What can hang from each mark
kera: bobu pazifit pimak zevu
vosa: bobu dakam kemu pazifit sesu
pimak: kera
dumos: kemu kera vosa
mufor: gove kemu temepuv
gove: levivig zevu
kemu: temepuv zevu
temepuv: kemu
bobu: dumos gove pimak sesu vosa
dakam: kemu vosa
sesu: mufor
levivig: dumos mufor temepuv
zevu: levivig
pazifit: dumos kera mufor pimak

Each row was made from one small tree. The marks that hang from a mark follow it in brackets, in alphabetical order. Every link used is in the known rows. Write each row's tree.
Each row is shifted at random along 3 fixed directions that mean nothing.
Known rows
dakam[kemu vosa[bobu sesu]]: [  76  320 -108 -114   48  134   98 -299  171   53 -217   37  -33  -23
  -54  229  -68   -1 -110    9   47  281  150 -120  -13  -71   58  -86
   10 -282 -205  222 -367   67  -12   30  112  -16   59  109  171   28
  -93   53   86  191 -177 -174   31  157  118   62 -265   33]
levivig[dumos[kera] temepuv]: [-228 -349  163  -61  -60   25 -117 -115  -23   62  -98  123  134  -59
 -155  -49  359  -48   24 -256  158  -27 -268  214  -90  -37 -232  101
  -18  203 -152 -127   63 -127  339  129  -38 -258   -8 -103 -350   11
  107   89   81   93  388  135   -1 -149   -8   -1 -140  130]
bobu[dumos pimak sesu[mufor[gove kemu]]]: [ -18    2 -291 -217 -122  -10  120   59  109   81   25 -154 -103   27
 -117  184  -99  -94  265  233 -263  -74 -161   27  -12  316  169   31
    6 -163   80 -145  102  112  -24  -88  -35  182  -11  127  186   45
  -87  -24 -122 -127 -228  -65   34  142  -49   34  133   37]
zevu[levivig[dumos[vosa[dakam sesu]] mufor temepuv]]: [-152 -282   90  -64    9   86 -102    7   63   56  157   -7  142  -98
   35  -81  384 -111    9 -192  123  -58 -501  100   58  139 -189  127
   92  -11  -56 -102   77  176  487  -79   21  -76 -123  -35 -358  131
  100   92 -145  -52  346  230    6 -145 -162  -53  148  125]
mufor[gove kemu[temepuv zevu[levivig[dumos[kera]]]]]: [ -50   32  -28  140   92  -67  -10   85 -123  -26   62  -29   91  179
  -51   87  -72   84 -135 -140  169   75  131 -162   64  -56 -138  -52
  -41  185   54  -50   58 -292 -203   67   21    7  -59  -32 -122  -23
  -29    1  111  153   31  -56  -41   -9  -26  -59 -134   81]
kera[bobu[dumos gove sesu vosa[dakam]] pazifit pimak]: [  65 -246  -86  -47  -41 -163  146   69   17   27   33 -122  -72 -448
   29 -103  163  -72  424   49 -246 -198 -188  212 -116   44  176   81
  -52   -9  467 -153  401  250  134 -263  -83 -270  218   -8  -30  100
   92 -179 -222 -522  -90  123   63 -105 -150 -152   22  130]
zevu[levivig[dumos[kera vosa] mufor[gove kemu] temepuv]]: [-394 -571  209  -99   28    4 -178  219   -9   40  152    4  138   58
 -207  -46  555 -126  172 -309  233  -45 -719  125  -14  112 -478  234
   28  227  -66 -365  326 -114  409  -93  -28 -200 -235  -42 -578  147
  232   91 -110  -96  672  433  -23 -172 -145 -124  181  152]
gove[levivig[dumos[kera[bobu pimak]] temepuv] zevu]: [-114 -376  175   13  -29  156 -105  116 -192   52  128  138  123 -188
   66 -292  305   55  197  -61  118 -185 -412  237  -79  -55 -135   98
   42  119   55 -216   95  133  273   26 -196 -104   54 -149 -337   60
  106  -42 -107 -174  322  213  -12 -252  -67 -140  110   89]
pazifit[dumos[kemu[zevu]] mufor[temepuv] pimak]: [-152 -284   26 -156  -18 -289   -4  179  -67  -83  106  -49    7  -58
  -87  -82   -4  -86   93 -238  -24 -301  -33  128  -32  -24 -159  193
   55  274   29  -59  -82 -198 -128  189 -116 -143   22   34 -139  114
  138 -141  128 -117  334   89  -23   43  -11  126   58 -133]
kemu[temepuv zevu[levivig[dumos[kera] mufor]]]: [ -75 -227  153   39   99    1  -27   99 -195 -110  201  -10  179  -32
   94 -213   62  123   16 -155  181 -117 -193   15   57  -71   -9  126
  113  146  134 -113   67  -73   71   77  -64 -116   16  -91 -267  -89
   49  -46   13  -76  215  101  -24 -165 -103  -23  101   40]
mufor[gove kemu[zevu[levivig[dumos[kera]]]] temepuv]: [-347 -253  155  -51   79 -162 -104  184  -29   -2  -17   28   -5  275
 -440  261  324  -81  -46 -463  323  127 -188  -68  -36 -117 -637   43
 -116  478 -107 -264  184 -637 -140   79   -7 -156 -111   -3 -532  150
  232   83  219  215  436   82  -57  -68  -21 -154 -383  100]
kera[bobu pazifit pimak zevu[levivig[dumos mufor[gove]]]]: [  73  -44 -206  212  -33  -48   63  225 -101   27   18  101 -144 -146
  138 -149   14  -62  340  195 -124 -251 -152   56  -23  -27  227  -82
   43    2  374  -55  152  302   16 -246 -125  -19   52  -54 -191   27
  -11  -54 -238 -330 -189  106  -36  -83 -164   20  318  -96]
vosa[dakam[kemu[zevu]] pazifit[pimak]]: [ 178  366  -64  159  -44  -37  119 -183  114  -60  -35    7   54   58
   49    8 -192    4 -215   -4  -50   88  348  -99   23 -131  -28 -124
   61  -86  -27  229 -369    6 -167  115   95   36   -4   67  375  -72
  -83   10  189  160 -291 -242  -34   57   60   30 -140  -20]
dakam[kemu[zevu[levivig[dumos]]] vosa[sesu]]: [-102 -207   46  -53  114   23   64   36 -124  -35  210  -21  257 -108
   99 -130  135  115  127 -226  293  -28 -415   74  -56  -88  -57  140
  197    5   56 -128 -159   47  178   -6  -50 -234   62  -16 -349   94
   37 -137  -35 -183  321  201    0 -118 -115 -106   64  201]
gove[levivig[dumos[kera vosa] mufor[kemu] temepuv] zevu]: [ -76 -310  168  287  189  273 -138  138 -265  217  229   19  320  -16
  -59 -293   55  172  -34  107  113  -88  -73   75 -195 -140 -100  162
  -66  221   92 -153  324  117  119   29  -33 -121 -108 -302 -114  -89
  -52  -82  215 -192  192  -52  -23 -196 -107 -149  378  254]
gove[levivig[mufor temepuv] zevu]: [ -42  -25   80  -33   -8  275  -90  -54  -29  -19 -117  116  110  163
 -224   32   79  -77 -139   29  111   33 -105   -4  -26  -61 -161  -18
   12   52 -206 -127 -133 -113  123  134  -66  164   44  -98 -211   27
   20  134  222  166   49 -195   22  -98   55   35  -36 -100]
gove[levivig[dumos[kemu[temepuv] vosa[pazifit]] mufor] zevu]: [   4  -52  120    3  -48  214 -124   44  -80  -81  199  -40  116   23
  220 -204  130   42   77  281   13   23 -364   -8   97  288  103   42
  214 -203 -164 -132  -61  284  305  -40   -7  369  -19   63  198   94
   69  102 -225 -197  168  236   38  -77    6  -15  299 -151]
dakam[kemu[zevu] vosa[bobu]]: [  65  159  -57 -256 -133  -15  193   -8   62 -158  141  -40  -31   -3
  438 -101   35   81  304    3   71   24 -423  -35  163  283  302  -45
  320 -538  -72   -2 -521  381  195 -111  -28  203   22  330  238   62
  -23  -64 -532 -126   17  347   24   90   39   20   92 -155]
dakam[kemu[zevu] vosa[bobu sesu]]: [ -22   16   66 -101   50  -17  120  -83    2  -42   64   22   35  -96
   35   -7  136   95  107 -196  209  127 -189   -4  -20  -96  -79   84
  140 -119   -9    1 -267   31   89    7   30 -161  116  107  -41   49
   52  -77  -46  -44  160  103   14  -19   23  -88 -189   81]
dumos[vosa[dakam kemu sesu]]: [ -86   18   53 -188 -108  -82   25 -112  275  -25  -31   -6 -168  -29
    6   90  334 -137   -9 -130   32  135 -271  127   79  162 -180   53
   51 -192 -160    1 -102   93  321  -77   64   42   54  128  -22  226
  162   67 -211   98  303  257   69   10   38  -48 -280   37]
kemu[temepuv zevu[levivig[dumos[kera vosa] mufor[gove]]]]: [  36 -127   42   87   41  -35   28  248 -239  -60  430 -112  177  -57
  450 -301  -76  224  109   59   37 -163 -216  -63  112  147  225  108
  154 -101  259  -61  128  280   70  -99  -52  113  -88  -11    4  -89
  -72 -111 -308 -265   18  224  -37  -95 -142  -56  422   67]
temepuv[kemu[zevu[levivig[mufor]]]]: [-188 -256  182  -60   36    4  -94   61   10 -160  -46   40   16  153
 -324  -15  205 -107   19 -266  286  -34 -322  184  -36 -192 -292  128
   57  265 -115 -234   32 -397   95   41  -41 -237   80 -104 -530    7
  196  -29  175   86  455  102    7 -121   24  -39 -118  -26]
kera[bobu[dumos] pimak zevu]: [ 151   96 -227   53  -49  -85  177   66  -68   -9  -50   49 -119 -234
  242 -136 -228   83  306  222 -242 -244   79  168  -93   24  491 -114
    6 -154  324   65  -14  358 -132 -120 -148   -1  173  -12  107  -82
 -128 -149 -299 -242 -358   -6   13   30  -56   92  150  -33]
pazifit[kera mufor[gove temepuv[kemu[zevu]]] pimak]: [   5  -56  -38  -20  -61 -172  -19  111    6  -29   14  -19  -76  100
 -115  110 -168  -88  -37 -198 -138 -227  280  -12   -2 -117 -241   79
 -156  216   90   43  -68 -324 -239  149  -87  -80  -82   24 -138   20
   20 -177  214   65   80 -136  -10  156  -12   83   -8  -96]
kera[bobu[sesu[mufor[kemu]]] pimak zevu]: [ -57  -66 -218 -124 -162 -176  159  127   49   15 -135   77 -320  -95
  -57    9  195 -124  399   76 -118 -218 -241  164  -43   89  185  -20
   37  -84  172 -153    8  145   39 -169 -141  -62  233   86  -84   54
  129  -55 -230 -187   -6  187   15   10  -78   61  -51 -147]
levivig[dumos[kemu[zevu] kera[bobu] vosa[dakam]]]: [  14  -69  159  262  116  -71   21   53  -69  103  228   -4   79 -173
  236 -345   19  190   44   63   30  -44  103  129 -166  -97  178  101
   19   17  144   62  261  278   25  -96   49 -248   13 -117  307 -181
  -29 -104 -103 -145   52  177  -58  -99  -23 -121  220  229]
mufor[gove kemu[zevu[levivig]] temepuv]: [-311 -150  100  -53   76 -214  -40  233  -47  -53  -36    9  -43  319
 -498  290  206  -80 -102 -504  358  101 -112  -89  -21 -182 -605   30
 -105  491  -32 -285  161 -692 -275  100    0 -152   -8  -29 -608  172
  211  -17  287  204  385  -36  -39  -47   -7 -133 -418   96]
pazifit[dumos[kera[bobu]] mufor[temepuv[kemu]]]: [ -94  -75    9  -86   28 -129 -113  -53   46  119 -234   44 -178   -7
 -273  172  -36 -102  -79 -171  -85  -62  354   51 -111 -219 -118   53
 -206  275 -176  141   86 -290 -201  109   14 -321   47  -45  -84   28
   71  -55  296   84   92 -139    3  129   66  102 -184  -79]
kemu[temepuv zevu[levivig[dumos[kera[pazifit]] mufor[gove]]]]: [  88  -63 -118 -113 -239  -62   56  236 -143 -200  421  -98  -40  -11
  672 -277   57   58  372  189  -81 -253 -567  -83  395  470  352   -2
  328 -446  216 -121 -188  445  284 -190 -123  431  -65  245   94   92
  -23  -24 -748 -311   55  500    2  -55 -150   13  404 -246]
kemu[temepuv zevu[levivig[dumos mufor[gove]]]]: [-238 -254  145 -122    4  -78  -53  115  -46 -224   64   24   87  151
 -125   68  358  -83   65 -376  305   10 -494  -23  112   91 -310   74
  177  216 -101 -279  -63 -313  243   58  -67   31   17   92 -546  126
  240  147  -38   75  398  216   -2 -139  -70   -9 -162 -125]
dumos[kemu[temepuv zevu] kera[pimak]]: [ 248  405  -64  304  119   18  106 -155 -129  -32  -97   -7   78  -55
  105 -151 -519  211 -315  323  -67   67  788  -82  -61 -280  338 -143
 -105  -29  171  328  -52  -32 -503  145   52   -1  117 -180  578 -395
 -223  -20  308  210 -493 -398  -93   71  172   93 -111   25]
kemu[temepuv zevu[levivig[mufor]]]: [ -80  -30  112  -77   64  -37   10   24  -57 -217  -30   13   59  127
 -108   13   53  -10 -121 -239  223    0 -104  -58   89  -74  -96   17
   86  136  -32 -103 -112 -300  -49  139  -22   -9  100  -11 -314  -33
  109   52  148  139  143  -45   -2  -87    2   62 -181 -119]
pimak[kera[zevu[levivig]]]: [-161 -289    8 -322 -148  -95   65  151  -34 -174   96   30 -163  -17
  157 -150  212   -4  337 -140   -8 -260 -583  204  130  144   59  144
  162 -157  139 -258    8  118  230  -66 -178  -58   80   27 -437  159
  104 -152 -415 -200  426  465   83 -102  -85  -45  120   27]
dumos[kera[pimak zevu] vosa[bobu kemu pazifit]]: [ 176  -55  170  245   34 -104   48  121 -161  129  258  -12  -63 -416
  294 -434 -106  266  163  212 -170  -61  187  155  -93 -191  112  158
  -58  -18  471  140  400  425 -104 -158   47 -256   -5 -159  380 -172
  -55 -297 -165 -463  -56  159  -34  -99  -21 -202  312  266]
zevu[levivig[dumos[kemu vosa[bobu dakam pazifit]]]]: [ 162  192   25   94   30   90  -45  -46   69   73  190  -89   27 -133
  334 -167 -151   60 -111  200 -103   88   57  -61  108  135  227  -36
   87 -267   -9  181   87  414   54 -114  157  100 -167  -10  381  -28
 -144  -62 -244 -101 -135   99  -11   33   -6  -51  355  145]
bobu[dumos[kera] gove pimak]: [  75  -28  -67 -408 -237    9   53 -103  208 -107  -76 -102  -35 -110
  166   59  -92  -49  218  302 -338  -28 -285  105   82  377  276  -54
   62 -405  -69  -43  -91  216  102  -82  -82  299 -100  228  401  -24
 -103  136 -414   16 -251  112   59  105   90   52   77  -84]
dumos[kemu[temepuv] vosa[bobu dakam pazifit]]: [  86   61  236  178   56 -152    3   29  -79   17  292 -113   38 -268
  200 -306   -7  223  -97  -67   68   77  148   -1   54  -70   19  172
   86   -8  228   94  332  245    1  -44  204 -224   80  -92  328  -59
   28 -240  -68 -291  134  110   -5  -84    3 -187  100  271]
vosa[bobu dakam pazifit]: [ 146  364   78  121   11    7    0 -246  182  100 -181   74 -148  -14
 -141  141  -76  -16 -298  -90  -58  263  475 -133   15 -210 -124  -83
  -85   25  -77  252    2  -53 -125   93  202 -101    7  -46  219  -43
  -62    6  248  219 -260 -344   17   32  103  -40 -263  133]
temepuv[kemu[zevu[levivig[dumos[kera] mufor[gove]]]]]: [ 287  339 -282  163  -86  215    6  -16  -13    6  149  -74   -7  166
  410  -65 -457   51  -14  494 -186  -38  183 -126  177  148  472 -179
   66 -421    2  208 -212  328  -59 -169   -3  392 -161   52  427 -174
 -332   10 -298   85 -460  -64  -38  163   24   85  412 -129]
kemu[temepuv zevu[levivig[dumos mufor]]]: [-187   37  150 -127   93   52  -95 -232  155 -221 -380  101   43  288
 -400  340  287 -216 -274 -339  284  264  -56 -126   27   -2 -330 -144
    7  253 -473  -44 -309 -600   79  228   53   81   16  108 -335    7
  234  433  366  514  131 -129   -7  -28  104  155 -559 -306]
bobu[dumos[kera[zevu]] sesu]: [-102 -272   68 -127   54  -66    9 -107   15   29 -175   32   50 -154
 -281   70  103   -3  138  -48 -115  -33   57  198 -234 -112  -67  123
 -173  204   71  -94  236 -191  -54   86  -62 -285  136 -113 -122  -50
   75  -42  186  -66   53  -50   44  -74   -6    3 -220  136]
gove[levivig[dumos mufor[kemu]] zevu]: [ -42 -286  -59  125   20  223  -18  316 -269   69  397  -16  154   23
  192 -351  -31  146  302  206   33 -314 -485  140   28   73  182  170
  210  -66  251 -321  112  370  228  -67 -196  121   -3 -163 -284  130
  -85 -289 -255 -388  274  167   59 -149 -204  -86  594  152]
dumos[vosa[dakam pazifit[mufor pimak]]]: [  67   60   26  -96 -127 -147   34   21  167   -6   78  -45  -82  -99
  234 -111   25  -66   -4    0 -253 -124  -35   25   35  155   77   79
   65 -184   10  109  -99  267   67   15   36   71  -98   76  187   72
   32 -102 -122 -136   -7   83   37   50  -14   87  202    3]
dakam[kemu[temepuv] vosa[bobu[gove[zevu]]]]: [  38   89   19 -344 -148  -15  130  -50   12 -230   71  -78   81  -67
  332   -5  113   90  215  -63  141  115 -470 -122  223  290  175  -37
  344 -458 -116  -83 -428  279  287 -126  -38  230  107  349  209  134
   32   12 -491 -140   67  309   66   68   57  -51  -38 -165]
zevu[levivig[dumos[kera vosa] mufor[kemu temepuv]]]: [ -73 -149  -68  -15   43   78  -40  234  -86  122  293 -123   41   18
  260 -174  -55   77  141  159  -69 -173 -282   -6   88  191  208   75
   19 -181  141  -58  188  328   39 -151  -25   84 -237  -37  -23   26
  -97 -130 -312 -223  116  224  -15   28 -157   -5  491  125]

Which tree is each row?
[  12   -5   54  -41   -7  -95   44   98 -155 -231  188  -72   88  -12
  178 -219 -130  112  -32  -35  177  -97 -116   31  155    9  146   50
  184  -57  122  -96  -48  -32  -99   63  -28   23  150  -29  -16  -43
    4 -146 -131  -59  187  155  -13  -64   20    5   47  -17] => dumos[kemu[temepuv zevu[levivig]]]
[  31   34   61 -234 -161  -79  -67 -274  285  -75 -160   14 -292  -78
  -64  170  273 -265   85  -61 -177  183   60    3  164  174 -332  -32
  -80  -98 -295  174 -329 -146   94   89   74  116  -68  351  431  137
  171  258  -51  189   84  180   13  107  171   39 -399 -365] => vosa[bobu[sesu] kemu[zevu] pazifit[dumos[kera] pimak]]
[ -61 -164  -47 -194 -126 -155   39  -64  184  -58 -306  -17 -221 -242
 -117  128  332 -223  308   69 -215   -6 -223  169 -129  181   91  -66
  -99  -35   -5 -120  147   23  115 -158  -29  -59  159  146   32  109
  201  158 -155 -174  -65  171   63  -16   33   23 -237 -163] => kera[bobu[dumos[vosa] gove sesu] pazifit pimak]
[ 191  142   -9   34  -14  173  -69 -249   52  152 -152   53   -5 -138
 -211  185 -160   11 -364   90  -28  225  380 -111   14 -225 -123  -46
 -155    7  -68  160   81  -96  -61   87  120  -14   52 -126   70  -31
 -162   61  269  236 -282 -419   32   -9   98  -64 -254  143] => vosa[bobu[gove[levivig[temepuv]]] sesu]
[  50  -63  118 -260  -70  131  -74 -114  183  -90  -23 -142   44  -47
   19   94   25  -41  -26  258 -134  221 -173  -52   78  279   32   28
   24 -263 -229  -28   76   91  219 -107   51  276  -94  172  313   19
   25  245 -187  -14  -66  124   65   47   93  -11   10 -148] => bobu[dumos[kera vosa[kemu[temepuv]]] gove[levivig[mufor]]]
[ 108  108 -162 -228 -120 -129  -34   13   93  -38  -65  -41 -273   58
  251  125 -196 -148   59  -55 -274 -250  190  -47  191  195  196 -119
  -71 -160 -148  186 -293   -2 -128   20  -56  102  -75  254  147  111
  -32  -65 -223   39  -56  108   36  257  -24  184  102 -391] => pazifit[dumos kera[bobu] mufor[temepuv[kemu[zevu[levivig]]]]]
[ 208  153 -278  176  -58 -165  151    3  -99   93 -186   64  -82 -165
  194 -116 -297   54  119  249 -268 -256  396  128 -124  -52  436 -163
  -58   12  252  208  -53  230 -204   -6  -84  -31  151 -114  149  -50
 -140 -118   48 -210 -418 -183    0   23  -15  143   90  -86] => kera[pazifit[dumos] pimak zevu]
[ -36   86 -179   24  -49  -85   40  230  -70   17  155  -64  -71  175
  143   82  -78   13   81   21    6  -43  -61 -137  145  139  -33 -140
  -19  -44  123  -39  -47  -41 -216  -85  -66  244 -184   98  -15   68
  -53   -7 -233   67  -74   85  -75   82  -56  -55   12  -10] => mufor[gove kemu[zevu[levivig[dumos[kera[pimak]]]]] temepuv]
[ -57  -67   79   64   32   -4  -85   98  -34  162   65    1   39   49
 -127  113   32   72  -82    0   72  154   98  -44 -113  -37 -258   18
 -146  186  -49  -14  275 -100  -55  -45   33   33  -85  -61  -85   87
   42   22  102  -34   25  -13  -35  -15   15 -132 -102  122] => mufor[gove[levivig[dumos[kera[zevu] vosa[kemu]]]] temepuv]
[-194 -118  -64  -30  -59 -192   41  179  -86  -62   42  -21  -33  142
 -152   88  117   25   80 -272  194  -50 -209   18   86   14 -177   85
   52  150  124 -249  112 -224   -5   37  -39  -81  114  -17 -419  180
   92 -162  -39  -28  350  100   43  -18  -51  -38 -175  125] => mufor[gove kemu[temepuv]]
[-154 -199   47 -312 -212  148  -88  -10  144  -92  -64   76  -43  120
 -103   38  345 -209  102  -62   88  -46 -607  115  145  236 -156   49
  140 -176 -272 -235 -195    6  428   41  -76  197  -14   92 -381  196
  158  156 -175   82  342  211   54  -82    8   91  -44 -201] => gove[levivig[mufor temepuv]]
[ -64   14  -19   83   -6   10  -40   37   50  115   19   -1  -32  104
  -31  123   88  -22   61  144  -50  140   22  -83  -52  120  -82  -23
  -71   -9  -59   48  127  105  113 -171   45  159 -156   96  186    3
   12  188  -99    2  -79   75  -41   86   -5   -4   57  -58] => levivig[dumos[kera[zevu] vosa[kemu]] mufor[gove temepuv]]
[-217 -317  157 -163 -122  -54  -77  344 -174   44  230   -9  -36  131
 -264    5  202   37  120 -210  266  -86 -434   87  -43  -91 -385  255
  116  301  -27 -382  300 -226  120  -57 -130  -84  150 -119 -576  179
  184 -189   65 -239  449  113    6 -136  -35 -227   57  134] => sesu[mufor[gove[levivig zevu] temepuv[kemu]]]
[ -70  -98  187  -88   24  -95  -93 -137  175   83 -235   87 -206 -155
 -263  118  211 -128  -83 -148 -217   13  151   99 -162 -125 -278  123
 -245  188  -66   55  158 -207  -68  147   94 -280   -7   -9   -7   42
  167   17  300   41  148  -70   61   19   25   33 -178   52] => dumos[vosa[pazifit[kera[bobu[pimak]] mufor] sesu]]
[-103    0   25  -50   64   -5  -53 -131  120  -24 -395  195  -91   64
 -306  229  155 -155  -72 -187  104   90   29   47 -136 -132 -102 -150
 -104  209 -239  -12  -52 -283  -38   54  -15 -141   93  -20 -330   26
  108  181  175  250    1  -64    6  -26   42  102 -310 -109] => kera[bobu zevu[levivig[dumos]]]
[-113 -334  176 -184  -45 -101 -125  -14   48 -101 -174   98   14  -15
 -240   35  182 -172   -1 -337    8 -202 -132  175  -22 -111 -316  125
  -70  260  -66 -133   26 -342  127  125  -69 -318  -10  -55 -454   46
  188  -88  151   16  439  140   45  -41  -60   52  -41  -91] => pazifit[kera[zevu[levivig[temepuv[kemu]]]] mufor]
[  78   67 -117   52  -70   53    8  141  -52 -103  163  -53  -19  167
  122  -71 -198    2   63  123   46 -103 -128   12  125    7  138   -2
  116 -130   73  -67  -62   44  -14 -120  -47  132   -6  -14  -94  -36
 -102 -118 -175  -22  -20   44   -8   29   -9   -1  249  -53] => temepuv[kemu[zevu[levivig[mufor[gove]]]]]
[  -5  205 -243   27  -92   99   33   63   16  -38   62  -68  -18  268
  290  100   27  -27  141  265  -91   31 -230 -177  172  494  283 -169
  151 -361 -139  -42 -267  318  227 -154  -18  583 -123  256  280  109
  -71  189 -421   29 -131  152   37  161  -31  118  217 -236] => levivig[dumos[vosa] mufor[gove[zevu] kemu[temepuv]]]
[-244 -238  447  -24  123  -76 -104 -150  219   18 -107   95  -21  -28
 -303   62  575  -83  -64 -431  246  315 -150  128 -160 -100 -569  122
  -55  310 -296  -42  133 -287  298   46  120 -314  -77   35 -117   23
  329  214  165  213  464  231  -16 -135   87 -180 -440  101] => levivig[dumos[kera vosa[bobu dakam kemu[zevu]]]]
